Below are the code and all the weights of a small trained network. Each question names an input and a class and asks about switching units off, where a switched-off unit gives its printed mean instead of its output.

import numpy as np


def w(rows, s, z=0):
    codes = np.array(rows[::2]) - 128.0
    scale = np.full(codes.shape[1], s)
    scale[-1] = z or s
    return codes * scale


def norm(h):
    return h / np.sqrt((h * h).mean(-1, keepdims=True) + 1e-5)


def f(y):
    return np.maximum(y, 0)


def log_softmax(a):
    a = a - a.max(-1, keepdims=True)
    return a - np.log(np.exp(a).sum(-1, keepdims=True))


def net(x, mask):
    res = np.array(x, float).reshape(1, 8) / 4 @ E
    u = 0
    for l in range(3):
        y = f(norm(res) @ A[l][:, :-1].T + A[l][:, -1])
        res = res + np.where(mask[u : u + 5], y, B[l][:, -1]) @ B[l][:, :-1]
        u += 5
    return log_softmax(norm(res)[-1] @ U[:, :-1].T + U[:, -1])


A, B = {}, {}
E = w([
[92,47,112,248,126,99,20],'x0',
[107,74,214,90,163,85,147],'x1',
[19,107,54,95,136,93,97],'x2',
[70,108,159,120,140,86,132],'x3',
[83,120,147,83,162,141,118],'x4',
[144,111,180,1,128,207,86],'x5',
[111,136,106,88,134,138,131],'x6',
[152,123,131,89,201,86,78],'x7',
],0.0066)
A[0] = w([
[216,223,181,193,2,191,210,3],'0.n1',
[179,141,232,9,69,171,86,86],'0.n2',
[146,157,44,127,88,151,39,120],'0.n3',
[232,62,174,159,144,86,99,38],'0.n4',
[157,165,18,15,138,68,186,148],'0.n5',
],0.0064,0.0026)
B[0] = w([
[160,126,12,85,79,104,197,226],'0.n1',
[102,85,111,132,184,154,99,255],'0.n2',
[148,94,179,201,86,152,113,193],'0.n3',
[124,89,196,150,118,130,95,176],'0.n4',
[134,177,180,170,229,173,159,224],'0.n5',
],0.011,0.0055)
A[1] = w([
[129,131,123,132,222,125,90,182],'1.n1',
[135,193,69,160,103,153,22,130],'1.n2',
[101,123,180,2,196,233,114,2],'1.n3',
[105,89,94,199,120,67,121,4],'1.n4',
[67,45,118,157,88,176,66,56],'1.n5',
],0.0085,0.00058)
B[1] = w([
[211,226,133,129,129,191,227,193],'1.n1',
[172,90,238,174,107,65,35,165],'1.n2',
[109,113,199,111,243,166,174,255],'1.n3',
[107,173,213,102,124,185,122,185],'1.n4',
[98,253,72,122,62,97,75,208],'1.n5',
],0.0081,0.0085)
A[2] = w([
[161,130,146,136,151,35,35,201],'2.n1',
[213,135,87,180,132,164,156,222],'2.n2',
[102,150,93,255,115,19,156,48],'2.n3',
[153,42,138,84,139,133,46,93],'2.n4',
[128,146,25,103,123,87,155,2],'2.n5',
],0.0082,0.0019)
B[2] = w([
[203,152,155,174,100,153,109,220],'2.n1',
[81,27,155,73,71,132,154,253],'2.n2',
[174,98,171,54,163,169,112,233],'2.n3',
[123,161,148,98,194,144,125,161],'2.n4',
[115,189,138,254,127,138,126,167],'2.n5',
],0.0097,0.0045)
U = w([
[112,96,88,130,142,60,122,70],'0',
[119,167,174,105,231,164,141,136],'1',
[151,164,48,129,81,118,191,140],'2',
[53,141,120,91,126,79,103,115],'3',
[183,58,130,120,92,157,132,132],'4',
[132,85,21,143,186,5,81,6],'5',
[154,140,181,173,103,119,32,143],'6',
[113,99,75,81,154,138,108,96],'7',
],0.023,0.024)

Each question gives the input, the list of numbers given to net, and the class t.
The units are the neurons (one row each of A and B). Each row of codes is followed by its name. A weight is (code - 128) times the scale printed after its matrix; where a second scale follows, it is the last column's (A, B and U).
mask holds one flag per neuron, layer by layer. A switched-off neuron (its flag False) gives its mean, the last column of its row in B, instead of its output. The means were averaged over made-up inputs and are rounded, as every weight is.
A unit's drop is (log p(t) with every unit on - log p(t) with that unit switched off) / (log p(t) with every unit on - log p(t) with every unit switched off).
The circuit of an input: a set's keep is (log p(t) with only the set's units on - log p(t) with every unit switched off) / (log p(t) with every unit on - log p(t) with every unit switched off). Starting from the 12 units with the biggest drops (on a tie, the unit counted first), units are removed one at a time, each time the one whose removal leaves the highest keep (on an exact tie, the one counted first), for as long as the keep stays at least 0.8.
units of the circuit, in order: the units of the circuit, biggest drop first
most important unit: the unit with the biggest drop
top k neurons: the k neurons with the biggest drops, biggest first
k most important neurons of layer l: the k neurons of layer l with the biggest drops, biggest first
drop when u is switched off: that unit's drop, to one decimal
input [5,-4,-6,7,-5,-6,1,-6], class 4: units of the circuit, in order : [0.n1, 2.n3]
input [4,-6,-6,-4,8,1,5,-6], class 2: top 3 neurons : [0.n1, 1.n3, 0.n5]
input [-8,-4,2,-1,5,-6,2,-4], class 2: units of the circuit, in order : [1.n3]
input [6,7,3,2,-1,4,-5,6], class 6: units of the circuit, in order : [0.n5, 2.n1]
input [1,-2,8,6,-6,0,-1,6], class 6: top 3 neurons : [1.n3, 1.n2, 0.n3]
input [4,8,4,-4,7,-4,3,2], class 6: top 2 neurons : [0.n5, 1.n3]
input [8,-6,-8,-5,5,8,8,7], class 6: top 4 neurons : [0.n3, 0.n5, 1.n2, 1.n5]
input [6,7,-8,-8,-4,-7,-7,1], class 4: units of the circuit, in order : [0.n1, 2.n2]
input [1,7,4,7,-3,-5,6,-8], class 3: top 3 neurons : [0.n5, 1.n3, 1.n1]
input [-2,-2,-3,6,-4,-6,3,1], class 2: 2 most important neurons of layer 0 : [0.n1, 0.n3]
input [-3,8,6,6,3,-1,-5,-8], class 3: units of the circuit, in order : [0.n5, 1.n3]
input [1,-4,-1,-5,-8,-2,-2,4], class 4: top 3 neurons : [0.n1, 2.n2, 1.n5]
input [4,7,8,0,-4,-6,6,1], class 6: top 3 neurons : [0.n5, 1.n3, 2.n1]
input [2,-7,5,-6,-6,7,5,7], class 6: units of the circuit, in order : [1.n2]
input [-1,-8,3,-2,-6,-3,-4,1], class 4: 2 most important neurons of layer 2 : [2.n2, 2.n3]
input [-1,4,-4,-4,8,2,-4,-8], class 4: top 3 neurons : [0.n1, 0.n5, 1.n5]
input [5,-3,-8,4,3,2,0,-3], class 4: 2 most important neurons of layer 0 : [0.n1, 0.n2]
input [-5,-1,-8,1,4,-3,-4,-6], class 2: drop when 0.n1 is switched off : 0.3
input [-8,-4,-8,-3,6,3,-8,-3], class 2: drop when 0.n1 is switched off : 1.7
input [3,-7,-8,-3,-1,4,-7,1], class 4: most important unit : 0.n1
input [-8,7,-1,-8,0,-6,-8,-5], class 2: drop when 0.n1 is switched off : 0.1
